Below is a small trained network, with its code and all its weights. Each question gives an input and a class and asks what happens when units are switched off, that is, made to give their printed mean instead of their output.

import numpy as np


def w(rows, s, z=0):
    codes = np.array(rows[::2]) - 128.0
    scale = np.full(codes.shape[1], s)
    scale[-1] = z or s
    return codes * scale


def norm(h):
    return h / np.sqrt((h * h).mean(-1, keepdims=True) + 1e-5)


def f(y):
    return np.maximum(y, 0)


def log_softmax(a):
    a = a - a.max(-1, keepdims=True)
    return a - np.log(np.exp(a).sum(-1, keepdims=True))


def net(x, mask):
    res = np.array(x, float).reshape(1, 3) / 4 @ E
    u = 0
    for l in range(3):
        y = f(norm(res) @ A[l][:, :-1].T + A[l][:, -1])
        res = res + np.where(mask[u : u + 3], y, B[l][:, -1]) @ B[l][:, :-1]
        u += 3
    return log_softmax(norm(res)[-1] @ U[:, :-1].T + U[:, -1])


A, B = {}, {}
E = w([
[114,229,202,173,201],'x0',
[139,167,41,66,37],'x1',
[254,198,128,106,185],'x2',
],0.008)
A[0] = w([
[3,207,197,140,83,3],'0.n0',
[238,96,128,80,117,151],'0.n1',
[53,113,137,74,87,99],'0.n2',
],0.0077,0.0072)
B[0] = w([
[177,153,81,187,124,181],'0.n0',
[247,137,97,168,87,253],'0.n1',
[144,151,118,75,8,193],'0.n2',
],0.015,0.0041)
A[1] = w([
[142,204,159,168,251,6],'1.n0',
[112,133,82,72,117,48],'1.n1',
[164,137,65,127,92,10],'1.n2',
],0.012,0.0014)
B[1] = w([
[20,58,92,44,167,254],'1.n0',
[77,168,95,104,251,163],'1.n1',
[75,218,180,126,173,227],'1.n2',
],0.014,0.0073)
A[2] = w([
[118,165,118,8,140,79],'2.n0',
[151,131,44,131,130,254],'2.n1',
[127,100,135,60,74,58],'2.n2',
],0.015,0.0052)
B[2] = w([
[97,9,175,105,103,254],'2.n0',
[161,178,198,183,227,222],'2.n1',
[131,105,158,112,203,156],'2.n2',
],0.013,0.0091)
U = w([
[137,129,3,163,4,1],'0',
[34,43,128,25,145,179],'1',
[221,222,106,170,135,230],'2',
],0.012,0.0053)

Each question gives the input, the list of numbers given to net, and the class t.
The units are the neurons (one row each of A and B). Each row of codes is followed by its name. A weight is (code - 128) times the scale printed after its matrix; where a second scale follows, it is the last column's (A, B and U).
mask holds one flag per neuron, layer by layer. A switched-off neuron (its flag False) gives its mean, the last column of its row in B, instead of its output. The means were averaged over made-up inputs and are rounded, as every weight is.
A unit's drop is (log p(t) with every unit on - log p(t) with that unit switched off) / (log p(t) with every unit on - log p(t) with every unit switched off).
The circuit of an input: a set's keep is (log p(t) with only the set's units on - log p(t) with every unit switched off) / (log p(t) with every unit on - log p(t) with every unit switched off). Starting from all 9 units, units are removed one at a time, each time the one whose removal leaves the highest keep (on an exact tie, the one counted first), for as long as the keep stays at least 0.8.
units of the circuit, in order: the units of the circuit, biggest drop first
k most important neurons: the k neurons with the biggest drops, biggest first
top k neurons in layer l: the k neurons of layer l with the biggest drops, biggest first
drop of u: that unit's drop, to one decimal
input [-3,-3,6], class 2: units of the circuit, in order => [0.n1]
input [6,6,7], class 1: 3 most important neurons => [2.n0; 1.n0; 0.n2]
input [5,7,-7], class 2: 2 most important neurons => [0.n0; 1.n0]
input [-3,8,7], class 2: 2 most important neurons => [0.n1; 1.n0]
input [-7,3,2], class 2: 2 most important neurons => [0.n1; 1.n0]
input [0,8,4], class 2: 2 most important neurons => [1.n0; 0.n1]
input [1,-1,-6], class 0: 2 most important neurons => [1.n0; 0.n0]
input [4,3,8], class 1: 2 most important neurons => [1.n0; 2.n0]
input [1,-4,-8], class 0: top 2 neurons in layer 2 => [2.n0; 2.n1]
input [-6,0,1], class 2: 2 most important neurons => [0.n1; 1.n0]
input [5,3,-5], class 2: 2 most important neurons => [0.n0; 1.n0]
input [7,7,8], class 1: drop of 0.n2 => 0.2
input [-1,2,4], class 2: drop of 2.n1 => 0.0
input [-3,-3,5], class 2: drop of 0.n1 => 1.2
input [-2,3,2], class 2: top neuron in layer 0 => [0.n1]
